Here is a tiny trained network, its code and every weight. The questions are about switching its units off for an input and a class, where a switched-off unit gives its printed mean instead of its output.

import numpy as np


def w(rows, s, z=0):
    codes = np.array(rows[::2]) - 128.0
    scale = np.full(codes.shape[1], s)
    scale[-1] = z or s
    return codes * scale


def norm(h):
    return h / np.sqrt((h * h).mean(-1, keepdims=True) + 1e-5)


def f(y):
    return y / 2 * (1 + np.tanh(0.7978845608 * (y + 0.044715 * y**3)))


def log_softmax(a):
    a = a - a.max(-1, keepdims=True)
    return a - np.log(np.exp(a).sum(-1, keepdims=True))


def net(x, mask):
    res = np.array(x, float).reshape(1, 8) / 4 @ E
    u = 0
    for l in range(4):
        y = f(norm(res) @ A[l][:, :-1].T + A[l][:, -1])
        res = res + np.where(mask[u : u + 4], y, B[l][:, -1]) @ B[l][:, :-1]
        u += 4
    return log_softmax(norm(res)[-1] @ U[:, :-1].T + U[:, -1])


A, B = {}, {}
E = w([
[121,124,133,125,119],'x0',
[146,137,117,134,150],'x1',
[123,105,103,127,145],'x2',
[130,138,147,130,119],'x3',
[158,74,88,242,23],'x4',
[133,134,123,131,131],'x5',
[142,138,141,135,141],'x6',
[216,60,121,2,108],'x7',
],0.0089)
A[0] = w([
[3,176,137,134,199,68],'0.n0',
[144,77,119,140,105,5],'0.n1',
[76,128,120,93,161,212],'0.n2',
[61,146,130,163,150,252],'0.n3',
],0.014,0.003)
B[0] = w([
[251,192,166,133,102,254],'0.n0',
[171,212,155,149,67,155],'0.n1',
[127,186,143,118,128,187],'0.n2',
[130,122,132,186,183,223],'0.n3',
],0.016,0.0083)
A[1] = w([
[143,127,131,92,133,8],'1.n0',
[150,189,155,65,187,225],'1.n1',
[158,104,121,87,115,113],'1.n2',
[61,156,134,6,160,82],'1.n3',
],0.02,0.0014)
B[1] = w([
[108,118,137,146,111,152],'1.n0',
[83,150,135,59,130,255],'1.n1',
[157,87,119,125,111,174],'1.n2',
[172,8,86,18,204,199],'1.n3',
],0.014,0.012)
A[2] = w([
[34,186,151,144,189,1],'2.n0',
[80,20,102,141,249,126],'2.n1',
[179,48,141,188,181,172],'2.n2',
[68,148,110,250,153,70],'2.n3',
],0.016,0.0018)
B[2] = w([
[172,175,144,148,108,148],'2.n0',
[182,159,219,104,166,205],'2.n1',
[100,135,97,137,68,211],'2.n2',
[3,101,161,115,115,254],'2.n3',
],0.019,0.0072)
A[3] = w([
[212,89,52,178,76,112],'3.n0',
[179,198,127,141,217,39],'3.n1',
[7,58,113,200,163,9],'3.n2',
[86,121,118,60,182,69],'3.n3',
],0.019,0.0015)
B[3] = w([
[100,151,13,105,5,237],'3.n0',
[168,168,163,199,93,230],'3.n1',
[54,109,122,144,210,255],'3.n2',
[145,35,99,183,144,193],'3.n3',
],0.022,0.0094)
U = w([
[216,222,195,183,150,222],'0',
[217,33,118,40,187,143],'1',
[7,120,125,184,179,151],'2',
[125,113,11,100,17,1],'3',
],0.014,0.0013)

Each question gives the input, the list of numbers given to net, and the class t.
The units are the neurons (one row each of A and B). Each row of codes is followed by its name. A weight is (code - 128) times the scale printed after its matrix; where a second scale follows, it is the last column's (A, B and U).
mask holds one flag per neuron, layer by layer. A switched-off neuron (its flag False) gives its mean, the last column of its row in B, instead of its output. The means were averaged over made-up inputs and are rounded, as every weight is.
A unit's drop is (log p(t) with every unit on - log p(t) with that unit switched off) / (log p(t) with every unit on - log p(t) with every unit switched off).
The circuit of an input: a set's keep is (log p(t) with only the set's units on - log p(t) with every unit switched off) / (log p(t) with every unit on - log p(t) with every unit switched off). Starting from the 12 units with the biggest drops (on a tie, the unit counted first), units are removed one at a time, each time the one whose removal leaves the highest keep (on an exact tie, the one counted first), for as long as the keep stays at least 0.8.
circuit, biggest first: the units of the circuit, biggest drop first
most important unit: the unit with the biggest drop
k most important neurons: the k neurons with the biggest drops, biggest first
k most important neurons of layer l: the k neurons of layer l with the biggest drops, biggest first
drop of u: that unit's drop, to one decimal
input [-4,5,0,6,-2,-6,-3,-6], class 0: circuit, biggest first => 0.n0
input [-5,2,-6,2,6,7,4,0], class 2: 4 most important neurons => 0.n0; 1.n3; 1.n1; 1.n2
input [1,6,3,0,4,-2,2,-1], class 2: 2 most important neurons => 1.n3; 0.n0
input [5,8,-4,7,-8,0,-2,0], class 0: 3 most important neurons => 0.n0; 3.n1; 2.n3
input [6,-6,1,7,6,-3,0,-1], class 2: 2 most important neurons => 0.n0; 1.n3
input [-8,-2,2,-3,4,-5,-8,0], class 2: 4 most important neurons => 0.n0; 1.n3; 1.n1; 1.n2
input [-6,-2,6,-2,8,-5,4,-2], class 2: 2 most important neurons => 0.n0; 2.n3
input [-1,-1,-6,-4,-7,3,8,1], class 1: 2 most important neurons => 0.n3; 1.n1
input [-4,-7,-5,2,-7,0,-5,1], class 1: 2 most important neurons of layer 3 => 3.n3; 3.n0
input [-2,0,2,0,-4,-2,-6,1], class 1: 2 most important neurons => 0.n3; 3.n0
input [1,3,-4,5,3,8,7,-1], class 2: 3 most important neurons => 1.n3; 0.n0; 1.n1
input [-7,8,8,-8,-1,7,3,1], class 1: 2 most important neurons => 0.n3; 0.n0
input [3,0,-3,-6,-8,4,6,0], class 0: 2 most important neurons => 0.n0; 3.n1
input [-1,8,-1,-5,-5,1,6,0], class 0: most important unit => 0.n0
input [0,-7,-3,8,-6,-3,4,-1], class 0: drop of 0.n0 => 0.1
input [-1,3,5,1,-2,-5,-1,2], class 1: drop of 2.n1 => 0.0
input [5,4,1,7,7,0,-5,-2], class 2: drop of 0.n0 => 0.8
